Here is a tiny trained network, its code and every weight. The questions are about switching its units off for an input and a target symbol, where a switched-off unit gives its printed mean instead of its output.

import numpy as np


def w(rows, s, z=0):
    codes = np.array(rows[::2]) - 128.0
    scale = np.full(codes.shape[1], s)
    scale[-1] = z or s
    return codes * scale


def norm(h):
    return h / np.sqrt((h * h).mean(-1, keepdims=True) + 1e-5)


def softmax(a):
    e = np.exp(a - a.max(-1, keepdims=True))
    return e / e.sum(-1, keepdims=True)


def log_softmax(a):
    a = a - a.max(-1, keepdims=True)
    return a - np.log(np.exp(a).sum(-1, keepdims=True))


def net(x, mask):
    ids = ['αβγεζηθλμσφψω'.index(c) for c in x.split()]
    T = len(ids)
    res = E[ids] + P[:T]
    u = 0
    for l in range(3):
        r = norm(res)
        for j in range(2):
            rows = slice(2 * j, 2 * j + 2)
            q, k, v = (r @ M[l][rows].T for M in (Q, K, V))
            z = softmax(np.where(np.tri(T) > 0, q @ k.T / 2**0.5, -1e9)) @ v
            o = O[l][rows]
            res = res + np.where(mask[u + j], z, o[:, -1]) @ o[:, :-1]
        u += 2
    return log_softmax(norm(res)[-1] @ U[:, :-1].T + U[:, -1])


Q, K, V, O = {}, {}, {}, {}
E = w([
[107,200,113,43,96,179,193,128,82,184,72,59],'α',
[96,175,86,180,49,100,73,188,33,129,155,105],'β',
[77,128,112,68,112,139,139,135,125,162,24,210],'γ',
[72,120,154,91,147,121,61,147,81,53,46,48],'ε',
[165,165,204,99,99,159,118,119,47,202,123,158],'ζ',
[123,120,143,71,131,153,84,88,174,163,153,182],'η',
[176,150,112,69,162,218,223,251,78,128,212,95],'θ',
[125,54,187,68,143,86,111,90,208,172,121,145],'λ',
[126,148,153,107,172,102,146,110,143,177,175,200],'μ',
[146,44,121,39,167,124,119,81,124,158,103,163],'σ',
[158,91,170,28,133,108,148,149,110,139,114,121],'φ',
[110,108,175,53,63,133,130,122,163,98,129,164],'ψ',
[79,122,58,135,125,156,170,187,149,175,93,85],'ω',
],0.017)
P = w([
[70,36,148,84,68,111,169,136,195,121,115,124],'0',
[156,166,119,49,103,126,31,167,249,165,182,146],'1',
[81,40,157,113,103,109,196,131,148,101,99,115],'2',
[126,183,111,115,157,115,41,159,184,160,158,145],'3',
[95,61,157,129,131,122,196,121,116,106,111,125],'4',
[147,177,120,128,198,94,46,139,125,144,143,121],'5',
[100,66,138,130,156,130,201,119,115,123,117,137],'6',
],0.012)
Q[0] = w([
[91,56,159,63,154,176,253,168,55,192,130,165],'0.h1',
[174,173,145,164,192,108,244,146,175,122,176,205],'0.h1',
[101,186,80,90,192,115,101,105,155,94,107,100],'0.h2',
[51,54,134,176,101,49,195,67,98,163,150,168],'0.h2',
],0.0079)
K[0] = w([
[179,169,130,89,166,254,152,107,30,169,101,100],'0.h1',
[139,149,170,84,133,130,224,120,130,222,198,160],'0.h1',
[72,118,88,119,159,117,86,123,181,145,115,131],'0.h2',
[174,205,149,163,137,164,96,124,1,130,106,47],'0.h2',
],0.0078)
V[0] = w([
[109,238,89,51,122,93,209,65,137,156,102,55],'0.h1',
[107,85,63,90,104,30,173,127,201,104,123,186],'0.h1',
[128,111,142,204,49,74,55,166,2,171,183,139],'0.h2',
[86,98,66,71,107,105,132,130,125,130,170,144],'0.h2',
],0.006)
O[0] = w([
[119,143,125,113,108,94,127,5,88,81,157,101,176],'0.h1',
[183,107,32,60,201,18,141,179,6,55,175,185,219],'0.h1',
[56,45,125,113,108,116,105,161,48,149,137,92,36],'0.h2',
[74,135,87,74,255,77,106,168,254,204,193,193,252],'0.h2',
],0.0087,0.0041)
Q[1] = w([
[115,89,38,248,184,75,184,190,131,1,228,103],'1.h1',
[202,39,185,120,142,169,206,32,212,114,178,149],'1.h1',
[136,14,126,216,107,151,142,196,57,60,194,214],'1.h2',
[171,170,202,215,188,152,208,104,132,46,130,178],'1.h2',
],0.0056)
K[1] = w([
[100,116,110,165,167,83,155,207,163,91,196,127],'1.h1',
[177,99,196,103,176,145,145,74,195,125,165,155],'1.h1',
[108,46,137,150,82,98,119,179,130,85,167,194],'1.h2',
[135,88,91,31,113,155,254,80,192,137,199,147],'1.h2',
],0.0084)
V[1] = w([
[98,89,191,143,149,85,167,89,112,68,123,121],'1.h1',
[144,221,146,108,85,105,42,114,83,153,149,76],'1.h1',
[161,92,58,164,76,122,118,95,110,98,120,127],'1.h2',
[115,254,138,156,149,113,71,189,86,127,135,51],'1.h2',
],0.0066)
O[1] = w([
[37,171,53,123,185,83,254,182,127,156,69,91,99],'1.h1',
[144,131,120,68,147,196,24,110,167,243,98,89,56],'1.h1',
[122,112,32,77,99,146,207,133,158,173,174,101,2],'1.h2',
[128,184,16,98,128,122,129,190,125,134,245,163,74],'1.h2',
],0.0078,0.005)
Q[2] = w([
[79,99,113,81,191,81,86,101,124,146,80,255],'2.h1',
[131,208,71,132,75,31,51,112,141,199,142,134],'2.h1',
[188,94,160,136,102,118,48,146,197,167,88,103],'2.h2',
[18,26,168,183,177,121,240,127,186,90,91,153],'2.h2',
],0.0073)
K[2] = w([
[126,144,160,196,239,107,51,95,100,131,55,150],'2.h1',
[102,97,78,98,99,48,144,72,153,211,188,190],'2.h1',
[170,117,100,102,164,1,138,142,161,94,139,243],'2.h2',
[132,224,165,137,226,168,129,164,98,88,111,83],'2.h2',
],0.0084)
V[2] = w([
[144,86,161,101,90,67,156,84,174,228,111,214],'2.h1',
[148,99,107,145,56,165,163,124,53,133,140,119],'2.h1',
[205,123,104,134,127,177,194,142,101,144,154,155],'2.h2',
[94,167,170,139,164,254,134,120,104,122,131,98],'2.h2',
],0.007)
O[2] = w([
[129,134,116,112,91,189,161,116,132,180,165,103,234],'2.h1',
[122,94,148,118,130,127,198,75,105,140,93,171,2],'2.h1',
[143,86,139,83,93,159,254,186,174,157,147,153,103],'2.h2',
[120,94,136,68,176,82,181,150,158,82,150,159,23],'2.h2',
],0.014,0.0082)
U = w([
[83,184,108,77,118,106,167,14,143,106,179,77,72],'α',
[58,73,85,64,99,135,107,183,39,134,199,91,32],'β',
[144,161,91,109,83,125,146,116,79,130,64,208,135],'γ',
[122,164,156,152,178,61,90,143,85,59,98,123,233],'ε',
[88,76,193,165,123,193,124,100,107,192,94,128,225],'ζ',
[173,154,107,81,113,230,40,143,202,142,167,82,77],'η',
[107,121,174,98,139,136,188,196,192,102,138,156,250],'θ',
[172,92,145,166,108,39,125,119,196,180,109,71,47],'λ',
[150,242,127,129,170,67,155,183,84,212,160,161,95],'μ',
[190,54,86,107,181,148,129,86,127,162,105,119,152],'σ',
[202,157,157,82,106,60,144,174,67,151,110,70,57],'φ',
[143,141,153,112,2,93,115,117,131,59,163,128,58],'ψ',
[165,121,60,210,76,105,173,139,138,111,129,68,175],'ω',
],0.0063,0.0022)

Each question gives the input, a string of symbols that net reads in full, and the target symbol t.
The units are the heads (2 rows each of Q, K, V and O). Each row of codes is followed by its name. A weight is (code - 128) times the scale printed after its matrix; where a second scale follows, it is the last column's (O and U).
mask holds one flag per head, layer by layer. A switched-off head (its flag False) gives its mean, the last column of its rows in O, instead of its output. The means were averaged over made-up inputs and are rounded, as every weight is.
A unit's drop is (log p(t) with every unit on - log p(t) with that unit switched off) / (log p(t) with every unit on - log p(t) with every unit switched off).
The circuit of an input: a set's keep is (log p(t) with only the set's units on - log p(t) with every unit switched off) / (log p(t) with every unit on - log p(t) with every unit switched off). Starting from all 6 units, units are removed one at a time, each time the one whose removal leaves the highest keep (on an exact tie, the one counted first), for as long as the keep stays at least 0.8.
units of the circuit, in order: the units of the circuit, biggest drop first
unit that matters most: the unit with the biggest drop
which heads matter: for each layer, one digit per head in row order, 1 if its drop is at least 0.15 and else 0, layers parted by /
input γ λ η θ λ, target θ: units of the circuit, in order	[2.h2]
input λ σ β β β, target β: which heads matter	01 / 01 / 00
input ω φ ζ μ μ β, target η: which heads matter	00 / 10 / 00
input ε μ λ, target ε: units of the circuit, in order	[1.h1 2.h2]
input μ φ γ μ μ α ω, target α: units of the circuit, in order	[0.h1 2.h2]
input γ μ ω μ ζ θ λ, target θ: which heads matter	01 / 10 / 01
input γ μ μ ζ ω, target ζ: which heads matter	11 / 00 / 10
input ω γ β μ ω ψ η, target β: which heads matter	01 / 00 / 00
input ζ α ψ α η, target α: units of the circuit, in order	[0.h1 2.h2]
input μ β γ φ ζ ζ γ, target ζ: which heads matter	11 / 00 / 00
input ω μ η μ ψ ε, target η: which heads matter	10 / 00 / 00
input γ ζ ω ψ η, target ζ: units of the circuit, in order	[0.h2 0.h1 2.h1]
input ω α λ, target α: units of the circuit, in order	[0.h1 1.h1]
input μ μ μ ε ω β φ, target β: units of the circuit, in order	[0.h2]
input θ γ μ ζ ζ, target ζ: units of the circuit, in order	[0.h1 2.h1]
input μ ζ μ γ θ β ω, target β: which heads matter	01 / 11 / 00
input ζ μ ζ μ ω, target ζ: units of the circuit, in order	[0.h1 2.h1 0.h2]
input μ ψ μ ζ μ, target ζ: units of the circuit, in order	[0.h1 0.h2]
input β μ θ ω ω η σ, target θ: which heads matter	10 / 00 / 01
input α α μ, target α: which heads matter	10 / 00 / 00
input φ θ ω ζ θ ε γ, target ε: which heads matter	01 / 00 / 10
input ω ζ ψ, target ζ: unit that matters most	0.h2
